M =
[[6 5 4 6 2 5 3 5 4 2]
 [4 4 4 4 5 4 4 4 4 5]
 [5 3 5 5 6 6 5 5 3 6]
 [5 4 4 5 4 5 4 5 4 4]
 [5 3 5 5 6 6 5 5 3 7]
 [5 4 4 5 4 5 4 4 4 4]
 [5 4 4 5 4 5 4 4 4 4]
 [6 4 4 6 3 6 4 5 3 3]
 [5 4 4 5 4 5 4 5 3 4]
 [5 4 4 5 3 5 4 5 4 3]
 [5 4 4 5 3 5 4 5 4 3]
 [3 4 3 3 3 3 4 3 5 3]
 [5 3 5 4 6 6 5 4 3 7]]
Indices start at 0.
row 0 col 0	6
row 9 col 2	4
row 12 col 7	4
row 10 col 8	4
row 8 col 4	4
row 7 col 8	3
row 0 col 4	2
row 2 col 8	3
row 7 col 7	5
row 7 col 2	4
row 0 col 1	5
row 2 col 7	5
row 12 col 8	3
row 9 col 6	4
row 9 col 8	4
row 11 col 9	3
row 6 col 6	4
row 1 col 0	4
row 6 col 0	5
row 12 col 5	6
row 12 col 2	5
row 3 col 6	4
row 10 col 1	4
row 0 col 8	4
row 4 col 1	3
row 0 col 2	4
row 10 col 3	5
row 1 col 6	4
row 4 col 2	5
row 8 col 5	5
row 8 col 2	4
row 1 col 9	5
row 4 col 7	5
row 9 col 9	3
row 7 col 0	6
row 11 col 7	3
row 11 col 1	4

x =
2,-8,2,-6,-4,-4,3,12,3,3,11,0
3,-30,7,-12,17,-11,8,-14,10,-16,-17,19
x[0,0]: 2
x[1,5]: -11
x[0,4]: -4
x[1]: [3, -30, 7, -12, 17, -11, 8, -14, 10, -16, -17, 19]
x[1,3]: -12
x[1,1]: -30
x[:, 0]: [2, 3]
x[0]: [2, -8, 2, -6, -4, -4, 3, 12, 3, 3, 11, 0]

arr = [ -2 -13  -3   3  31  -2  11  -4 -32 -28  16 -24]
arr[0] -> -2
arr[5] -> -2
arr[6] -> 11
arr[7] -> -4
arr[11] -> -24

A =
[[  7.94  -6.07   4.14   5.14   3.62  17.39  11.57  -1.38  15.27  -3.60]
 [ -6.36  14.93   4.65  17.64 -26.12   7.05 -11.83   1.33  10.16   8.28]
 [  9.30  -5.23  -0.56  14.34  14.74   3.52  -6.28  -0.33 -10.67   5.33]
 [ -3.80   8.01   3.08   3.43   5.81   6.10   6.04   8.99  19.64 -14.41]
 [  1.35 -15.30  13.10   7.04   3.48   0.56  -9.31   3.82  -6.46 -12.95]]
A[0,0]	7.94
A[4,6]	-9.31
A[0]	[7.94, -6.07, 4.14, 5.14, 3.62, 17.39, 11.57, -1.38, 15.27, -3.60]
A[4]	[1.35, -15.30, 13.10, 7.04, 3.48, 0.56, -9.31, 3.82, -6.46, -12.95]
A[3,8]	19.64
A[1,4]	-26.12
A[0,7]	-1.38
A[1,8]	10.16
A[2,7]	-0.33
A[1,7]	1.33
A[3,2]	3.08
A[4,2]	13.10
A[2,9]	5.33
A[4,1]	-15.30
A[3,6]	6.04
A[4,3]	7.04
A[4,8]	-6.46
A[3,4]	5.81
A[4,4]	3.48
A[0,4]	3.62
A[0,8]	15.27
A[4,9]	-12.95
A[:, 4]	[3.62, -26.12, 14.74, 5.81, 3.48]
A[1,2]	4.65
A[:, 5]	[17.39, 7.05, 3.52, 6.10, 0.56]
A[0,6]	11.57
A[0,5]	17.39
A[:, 3]	[5.14, 17.64, 14.34, 3.43, 7.04]
A[2]	[9.30, -5.23, -0.56, 14.34, 14.74, 3.52, -6.28, -0.33, -10.67, 5.33]

m =
 -5.5   -7.5   -5.6   -4.8   -3.4   -4.8   -3.3   -4.2   -5.2   -3.8   -5.4
 -7.3  -14.6   -6.2   -3.8   -0.7   -2.5   -7.2    3.3   -1.3   -5.8   -6.6
 -6.1   -0.7   -4.9   -8.1  -10.2   -8.1   -7.2  -10.0   -7.9   -5.9   -3.1
 -4.0  -30.5  -12.9    5.4   12.3    9.3   -9.3   19.5    7.3   -7.6  -12.4
 -7.0    3.3   -5.2   -7.8   -9.3  -10.8   -4.1  -12.1  -10.4   -4.0   -3.0
 -5.8    4.2   -3.2  -10.2  -15.1  -11.2   -6.2  -16.2   -8.4   -4.9   -4.3
 -4.5  -19.5   -8.5    0.4    4.7    0.4   -4.9    8.5    0.4   -7.7   -8.7
 -6.6  -10.4   -6.0   -3.1   -2.0   -1.1   -4.7   -1.4   -3.0   -6.5   -5.7
 -6.5   -3.5   -5.0   -6.3   -6.7   -7.3   -5.4   -5.7   -7.6   -4.6   -5.6
 -8.5  -26.8   -9.9    4.7   11.6    7.8   -9.3   16.7    6.2   -6.1  -10.8
 -4.4  -15.3   -7.9    0.9    4.5   -1.2   -8.9    4.9    0.0   -6.1   -7.6
 -3.1   -1.4   -5.7   -6.8   -9.2   -8.5   -5.5   -9.0   -8.5   -4.9   -2.9
 -5.7   -8.8   -4.8   -4.5   -3.0   -5.9   -3.8   -1.8   -4.3   -7.6   -5.5
Indices start at 0.
(0, 0) => -5.5
(9, 7) => 16.7
(5, 3) => -10.2
(3, 5) => 9.3
(10, 6) => -8.9
(6, 3) => 0.4
(0, 10) => -5.4
(2, 5) => -8.1
(11, 0) => -3.1
(3, 6) => -9.3
(1, 10) => -6.6
(2, 10) => -3.1
(3, 2) => -12.9
(1, 1) => -14.6
(3, 1) => -30.5
(2, 3) => -8.1
(0, 7) => -4.2
(5, 1) => 4.2
(8, 6) => -5.4
(11, 10) => -2.9
(0, 2) => -5.6
(5, 8) => -8.4
(12, 10) => -5.5
(4, 4) => -9.3
(2, 6) => -7.2
(9, 2) => -9.9
(2, 9) => -5.9
(1, 9) => -5.8
(12, 1) => -8.8
(2, 0) => -6.1
(10, 2) => -7.9
(12, 5) => -5.9
(5, 4) => -15.1
(8, 1) => -3.5
(12, 0) => -5.7
(3, 4) => 12.3
(6, 6) => -4.9

a =
[[-22  16  -9   1   1   6  13 -20   2 -17]
 [ 29 -10  24 -21  -9  -2  -7 -30  10   3]]
a[0, 0] = -22
a[1, 7] = -30
a[0, 2] = -9
a[:, 6] = [13, -7]
a[0, 6] = 13
a[1, 5] = -2

X = -11	15	-25	14	19	1	-22	-4	-4	23	30	-23	-20
X[0]: -11
X[-10]: 14
X[-7]: -22
X[-12]: 15

W =
array([[ 27,  -6,  -2,  -1,   6,  -2,   3, -19, -13,  12,  -3,  -2],
       [-11,   0,  12,  -8, -10,  11, -12, -17,   9,   2,   9,  -2],
       [ -3,  -3,  13,  -2, -16,   1,   9,  -2,   1, -19,  -2,   7],
       [  0,  -6,  -3,  -7,  20,  -1,  14,  -4,  -6, -11,  -4,  -1],
       [ -3,   4,  14,  -1,  -4, -10,   9,  12, -17,  -5, -13,   0],
       [  5,  -2,  -3,  -2,   0,  14,  -7,   9,  -9, -17,  13,  -3],
       [ -4, -13,  17,   6,  -3, -12,   1,   3, -11,   7,  -3,   1],
       [  2,  11,   8, -14,  -5,   5,   0,   4,   3,  -7, -10, -11],
       [  7,  -9,  -5,  -1,   1,  10, -10,   1, -18,  -2,   9, -12],
       [ 11,  -7,  25,   6,   7,   7,   8, -14,  11,  -5,  14,  10],
       [ 13,   2,  -7,  -7, -29,  -1,  -1, -12,  -7, -10,  -8,   8],
       [-20,  -3,   1, -17,  13,  -6,  -8, -13,  -4,   5,   0,   8]])
Indices start at 0.
(0, 0)	27
(4, 0)	-3
(8, 6)	-10
(3, 4)	20
(1, 11)	-2
(3, 5)	-1
(7, 0)	2
(10, 8)	-7
(1, 6)	-12
(2, 7)	-2
(6, 11)	1
(4, 10)	-13
(11, 11)	8
(11, 9)	5
(2, 5)	1
(8, 4)	1
(9, 1)	-7
(7, 11)	-11
(6, 1)	-13
(0, 2)	-2
(7, 7)	4
(11, 2)	1
(8, 0)	7
(1, 10)	9
(1, 8)	9
(11, 4)	13
(3, 0)	0
(6, 9)	7
(0, 5)	-2
(7, 8)	3
(10, 7)	-12
(0, 7)	-19
(9, 11)	10
(6, 3)	6
